Here is a tiny trained network, its code and every weight. The questions are about switching its units off for an input and a class, where a switched-off unit gives its printed mean instead of its output.

import numpy as np


def w(rows, s, z=0):
    codes = np.array(rows[::2]) - 128.0
    scale = np.full(codes.shape[1], s)
    scale[-1] = z or s
    return codes * scale


def f(y):
    return y / 2 * (1 + np.tanh(0.7978845608 * (y + 0.044715 * y**3)))


def log_softmax(a):
    a = a - a.max(-1, keepdims=True)
    return a - np.log(np.exp(a).sum(-1, keepdims=True))


def net(x, mask):
    res = np.array(x, float).reshape(1, 7) / 4 @ E
    y = f(res @ A[0][:, :-1].T + A[0][:, -1])
    res = res + np.where(mask, y, B[0][:, -1]) @ B[0][:, :-1]
    return log_softmax(res[-1] @ U[:, :-1].T + U[:, -1])


A, B = {}, {}
E = w([
[20,12,119,241,166,142,69,143],'x0',
[24,184,143,217,49,199,213,112],'x1',
[105,167,156,131,115,48,17,207],'x2',
[125,141,222,168,72,83,133,178],'x3',
[147,2,121,114,131,206,220,144],'x4',
[156,141,75,165,104,145,198,118],'x5',
[45,168,74,102,195,22,147,69],'x6',
],0.009)
A[0] = w([
[81,92,174,138,149,128,15,166,182],'neuron 0',
[53,109,138,185,120,44,27,220,192],'neuron 1',
[201,96,146,51,182,169,112,98,164],'neuron 2',
[135,118,159,170,31,158,135,170,183],'neuron 3',
[82,210,114,68,131,96,114,82,211],'neuron 4',
[76,124,123,106,91,164,73,119,125],'neuron 5',
[122,148,178,197,88,195,174,213,220],'neuron 6',
[140,176,143,130,159,96,136,102,165],'neuron 7',
[108,129,145,123,33,156,178,145,135],'neuron 8',
[71,52,77,170,117,208,131,74,192],'neuron 9',
[105,253,130,134,176,45,196,123,222],'neuron 10',
[159,96,154,91,88,168,157,192,252],'neuron 11',
[131,118,128,107,143,174,121,130,208],'neuron 12',
[99,80,62,155,121,156,182,131,167],'neuron 13',
[145,181,134,77,97,58,138,119,181],'neuron 14',
],0.011,0.0035)
B[0] = w([
[62,121,213,117,201,116,52,185,218],'neuron 0',
[38,235,224,79,231,73,49,253,248],'neuron 1',
[251,111,113,6,147,203,47,36,218],'neuron 2',
[68,121,141,194,67,236,143,228,196],'neuron 3',
[48,137,90,109,1,51,140,76,207],'neuron 4',
[101,129,176,167,160,150,121,143,150],'neuron 5',
[150,189,87,204,91,164,199,172,218],'neuron 6',
[55,137,69,46,107,74,128,94,164],'neuron 7',
[140,175,77,208,131,142,137,185,184],'neuron 8',
[181,80,188,236,200,74,192,77,234],'neuron 9',
[72,235,74,178,42,20,141,66,228],'neuron 10',
[173,92,57,102,127,168,124,187,191],'neuron 11',
[167,24,202,65,179,173,139,129,159],'neuron 12',
[210,50,169,152,144,38,237,158,199],'neuron 13',
[93,145,47,65,64,96,107,93,196],'neuron 14',
],0.0077,0.017)
U = w([
[87,148,28,131,16,18,137,79,4],'0',
[131,97,70,198,57,247,198,218,32],'1',
[67,112,186,131,185,105,61,194,180],'2',
[201,41,73,61,138,228,100,89,88],'3',
[162,22,122,199,216,102,255,70,204],'4',
],0.0092,0.00028)

Each question gives the input, the list of numbers given to net, and the class t.
The units are the neurons (one row each of A and B). Each row of codes is followed by its name. A weight is (code - 128) times the scale printed after its matrix; where a second scale follows, it is the last column's (A, B and U).
mask holds one flag per neuron, in row order. A switched-off neuron (its flag False) gives its mean, the last column of its row in B, instead of its output. The means were averaged over made-up inputs and are rounded, as every weight is.
A unit's drop is (log p(t) with every unit on - log p(t) with that unit switched off) / (log p(t) with every unit on - log p(t) with every unit switched off).
The circuit of an input: a set's keep is (log p(t) with only the set's units on - log p(t) with every unit switched off) / (log p(t) with every unit on - log p(t) with every unit switched off). Starting from the 12 units with the biggest drops (on a tie, the unit counted first), units are removed one at a time, each time the one whose removal leaves the highest keep (on an exact tie, the one counted first), for as long as the keep stays at least 0.8.
circuit, biggest first: the units of the circuit, biggest drop first
k most important neurons: the k neurons with the biggest drops, biggest first
drop when u is switched off: that unit's drop, to one decimal
input [-2,-8,4,-1,3,3,4], class 3: circuit, biggest first : [neuron 2]
input [4,8,5,7,8,-6,0], class 1: 2 most important neurons : [neuron 6; neuron 3]
input [7,1,-2,4,7,-7,-1], class 4: 2 most important neurons : [neuron 9; neuron 13]
input [5,5,2,5,8,-3,6], class 4: 3 most important neurons : [neuron 9; neuron 13; neuron 6]
input [0,-6,-5,0,-1,1,3], class 3: 2 most important neurons : [neuron 2; neuron 10]
input [-2,-1,-1,3,4,-3,3], class 3: 2 most important neurons : [neuron 10; neuron 1]
input [8,3,-8,2,0,-1,-5], class 4: 2 most important neurons : [neuron 9; neuron 13]
input [5,-4,0,-8,-8,-5,8], class 0: 2 most important neurons : [neuron 4; neuron 10]
input [6,1,-7,6,5,1,-2], class 4: drop when neuron 9 is switched off : 7.3
input [-3,-7,-8,0,6,3,2], class 3: drop when neuron 2 is switched off : 0.7
input [0,-6,-2,-7,-7,-8,0], class 0: drop when neuron 7 is switched off : 0.7
